[[125 138 122 116]
 [114 132 131 135]
 [122 154 148 118]
 [125 145 140 117]]
=>
[[114 132 131]
 [122 154 148]]

[[105 128 109]
 [142 119 132]
 [142 120 125]
 [128 147 143]
 [147 114  99]]
=>
[[142 119 132]
 [142 120 125]]

[[136 136 107 145 118]
 [145 145 110 110 145]
 [129 129 113 152 114]]
=>
[[145 145 110]
 [129 129 113]]

[[141 140 148 110 149]
 [127 119 124 138 158]
 [123 110 112 112 136]
 [122 114 102 149 115]
 [152 139 139 121 151]]
=>
[[127 119 124]
 [123 110 112]]

[[116 111 137 155 121]
 [132 138 120 128 118]
 [128 126 119 102 100]
 [120 117 128 146 121]
 [127 125 123 125 120]]
=>
[[132 138 120]
 [128 126 119]]

[[128 130 117 123 130]
 [142 100 147 135 133]
 [132 131 132 127 125]]
=>
[[142 100 147]
 [132 131 132]]

[[142 127 138]
 [121 151 123]
 [125 138 136]
 [108 131 130]]
=>
[[121 151 123]
 [125 138 136]]
---
[[123 132 123 111]
 [129 131 120 107]
 [131 122 151 131]
 [136 131 121 126]
 [144 132 130 134]
 [112 137 128 127]
 [123 135 132 115]
 [132 136 124 141]
 [129 138 122 132]
 [133 122 122 121]
 [123 130 121 125]
 [128 133 135 124]]
=>
[[128 123 133 129 132 123 112 144 136 131 129 123]
 [133 130 122 138 136 135 137 132 131 122 131 132]
 [135 121 122 122 124 132 128 130 121 151 120 123]
 [124 125 121 132 141 115 127 134 126 131 107 111]]

[[135 127 131 138 135 126 138 142]
 [135 141 135 116 135 116 120 116]
 [130 142 136 113 131 120 117 105]
 [117 111 135 113 122 129 105 139]
 [122 122 123 135 133 150 119 115]
 [146 131 129 120 142 139 124 130]
 [142 123 136 132 136 114 143 155]
 [128 138 125 119 134 123 128 123]
 [139 152 112 133 131 134 139 121]]
=>
[[139 128 142 146 122 117 130 135 135]
 [152 138 123 131 122 111 142 141 127]
 [112 125 136 129 123 135 136 135 131]
 [133 119 132 120 135 113 113 116 138]
 [131 134 136 142 133 122 131 135 135]
 [134 123 114 139 150 129 120 116 126]
 [139 128 143 124 119 105 117 120 138]
 [121 123 155 130 115 139 105 116 142]]

[[135 129 126 129 135 132 135 125 134 130 127 128 121]
 [139 129 123 125 143 130 123 126 136 131 130 130 130]
 [126 130 129 127 120 123 122 129 134 142 116 129 138]
 [141 130 123 127 137 133 119 131 141 136 147 129 117]
 [136 130 129 128 126 129 139 123 135 121 100 126 128]
 [121 126 125 127 131 128 123 127 130 130 143 128 129]]
=>
[[121 136 141 126 139 135]
 [126 130 130 130 129 129]
 [125 129 123 129 123 126]
 [127 128 127 127 125 129]
 [131 126 137 120 143 135]
 [128 129 133 123 130 132]
 [123 139 119 122 123 135]
 [127 123 131 129 126 125]
 [130 135 141 134 136 134]
 [130 121 136 142 131 130]
 [143 100 147 116 130 127]
 [128 126 129 129 130 128]
 [129 128 117 138 130 121]]

[[136 131 127 130 141]
 [137 149 133 130 123]
 [136 149 127 130 141]
 [136 149 109 130 142]
 [139 152 127 130 141]
 [137 149 127 130 138]
 [136 136 127 130 105]]
=>
[[136 137 139 136 136 137 136]
 [136 149 152 149 149 149 131]
 [127 127 127 109 127 133 127]
 [130 130 130 130 130 130 130]
 [105 138 141 142 141 123 141]]

[[121 150 140 125 145 120 144 146 139 107 133]
 [109 134 131 116 145 137 135 129 153 127 111]
 [118 123 143 109 122 139 157 135 139 123 118]
 [142 149 140 116 125 124 133 129 100 110 146]]
=>
[[142 118 109 121]
 [149 123 134 150]
 [140 143 131 140]
 [116 109 116 125]
 [125 122 145 145]
 [124 139 137 120]
 [133 157 135 144]
 [129 135 129 146]
 [100 139 153 139]
 [110 123 127 107]
 [146 118 111 133]]

[[124 126 128 129 124]
 [122 137 126 125 119]
 [142 153 107 139 130]
 [117 108 132 130 124]
 [134 131 122 131 137]
 [152 148 127 123 149]
 [135 143 113 137 128]
 [128 132 117 134 128]]
=>
[[128 135 152 134 117 142 122 124]
 [132 143 148 131 108 153 137 126]
 [117 113 127 122 132 107 126 128]
 [134 137 123 131 130 139 125 129]
 [128 128 149 137 124 130 119 124]]

[[139 118]
 [133 134]
 [110 122]
 [153 105]]
=>
[[153 110 133 139]
 [105 122 134 118]]

[[125 138 116 124 121 136 131 117 135 128 138]
 [109 110 123 111 149 107 116 106 133 128 124]
 [128 118 126 124 132 112 131 122 133 128 139]
 [123 111 138 119 131 129 131 122 142 132 140]
 [155 123 127 147 140 120 131 122 125 128 121]]
=>
[[155 123 128 109 125]
 [123 111 118 110 138]
 [127 138 126 123 116]
 [147 119 124 111 124]
 [140 131 132 149 121]
 [120 129 112 107 136]
 [131 131 131 116 131]
 [122 122 122 106 117]
 [125 142 133 133 135]
 [128 132 128 128 128]
 [121 140 139 124 138]]

[[135 149 112 133]
 [141 127 124 127]
 [137 114 114 155]
 [142 130 125 112]
 [139 156 153 139]
 [156 120 158 111]
 [139 132 139 117]]
=>
[[139 156 139 142 137 141 135]
 [132 120 156 130 114 127 149]
 [139 158 153 125 114 124 112]
 [117 111 139 112 155 127 133]]
---
[[126 129 140 125 140 142 115 115 140 138 135 122 129]
 [126 147 125 131 135 120 129 129 117 134 107 138 116]
 [135 127 129 119 118 124 132 131 129 121 134 126 135]
 [145 124 120 122 128 133 123 122 121 122 134 130 121]]
=>
[[126 147 125 131 135 120 129 129 117 134 107 138 116]
 [145 124 120 122 128 133 123 122 121 122 134 130 121]]

[[137 126 111 110 121 140 120 144 114 134 133 115 143 151 140 121]
 [140 123 124 125  98 137 122 132 108 125 130 125 149 120 123 115]
 [146 135 133 136 137 138 114 122 128 115 103 121 137 117 115 126]
 [126 139 112 111 151 150 156 112 152 112 142 155 122 132 123 154]]
=>
[[140 123 124 125  98 137 122 132 108 125 130 125 149 120 123 115]
 [126 139 112 111 151 150 156 112 152 112 142 155 122 132 123 154]]

[[145 149 143 143]
 [111 127 123 100]
 [131 128 151 115]
 [137 131 115 112]
 [105 107 131 110]
 [138 119 101 118]]
=>
[[111 127 123 100]
 [137 131 115 112]
 [138 119 101 118]]

[[126 109 139 147 107 129 105 113 128]
 [133 122 116 146 126 118 113 119 134]
 [141 106 123 128  98 120 118 112 126]
 [140 113 129 150 128 130 127 115 124]]
=>
[[133 122 116 146 126 118 113 119 134]
 [140 113 129 150 128 130 127 115 124]]

[[144 140 129]
 [140 151 123]
 [138 129 154]
 [122 126 112]
 [145 133 137]
 [135 133 121]
 [134 142 114]
 [128 111 131]
 [137 133 128]
 [122 123 130]
 [131 117 127]
 [112 113 132]]
=>
[[140 151 123]
 [122 126 112]
 [135 133 121]
 [128 111 131]
 [122 123 130]
 [112 113 132]]

[[104 110 128 115 154 135 121 105 123 150]
 [131 102 102 152 128 115 136 153 128 123]
 [121 112 151 133 149 128 143 126 113 139]
 [129 138 138 153 127 105 118 146 100 129]]
=>
[[131 102 102 152 128 115 136 153 128 123]
 [129 138 138 153 127 105 118 146 100 129]]
---
[[145 140 137 140]
 [132 136 141 138]
 [138 156 115 103]
 [143 108 119 128]
 [145 156 118 114]]
=>
[[132 136 141]
 [138 156 115]]

[[135 136 140 152]
 [129 105 118 106]
 [119 107 155 109]
 [111 135 114 104]]
=>
[[129 105 118]
 [119 107 155]]

[[124  99 140]
 [100 106 127]
 [123 104 111]
 [107 141 138]]
=>
[[100 106 127]
 [123 104 111]]

[[139 140 116 118]
 [143 146 110 108]
 [144 126 120 115]
 [138 148 105 108]
 [123 152 123 113]]
=>
[[143 146 110]
 [144 126 120]]

[[113 130 117 113  98]
 [109 124 114 108 111]
 [110 126 115 109 107]
 [111 127 115 110 103]]
=>
[[109 124 114]
 [110 126 115]]

[[134 133 109 155]
 [127 101 101 148]
 [149 120 113 146]
 [111 119 122 119]]
=>
[[127 101 101]
 [149 120 113]]

[[156 113 112]
 [106 136 154]
 [141 146 126]
 [152 120 130]]
=>
[[106 136 154]
 [141 146 126]]

[[148  99 136 127 127]
 [138 101 147 123 117]
 [138 100 145 127 117]]
=>
[[138 101 147]
 [138 100 145]]
---
[[152 112 130 112]
 [145  99 118 105]]
=>
[[152 112]
 [145  99]]

[[134 122 131 134 134]
 [108 133 133 124 118]
 [128 155 103 144 120]
 [119 138 120 127 112]
 [119 135 123 129 128]]
=>
[[134 122]
 [108 133]]

[[147 131 107 134]
 [146 143 124 147]
 [110 147 112 129]
 [132 121 150 104]]
=>
[[147 131]
 [146 143]]

[[151 129 152 112]
 [132 128 131 128]]
=>
[[151 129]
 [132 128]]

[[138 131 118 104]
 [148 121 129 103]
 [111 124 128 129]
 [131 147 145 125]]
=>
[[138 131]
 [148 121]]

[[134 128 111 128 128]
 [134 122 133 106 140]
 [125 138 126 138 129]
 [128 128 128 131 128]
 [134 125 133 123 130]]
=>
[[134 128]
 [134 122]]
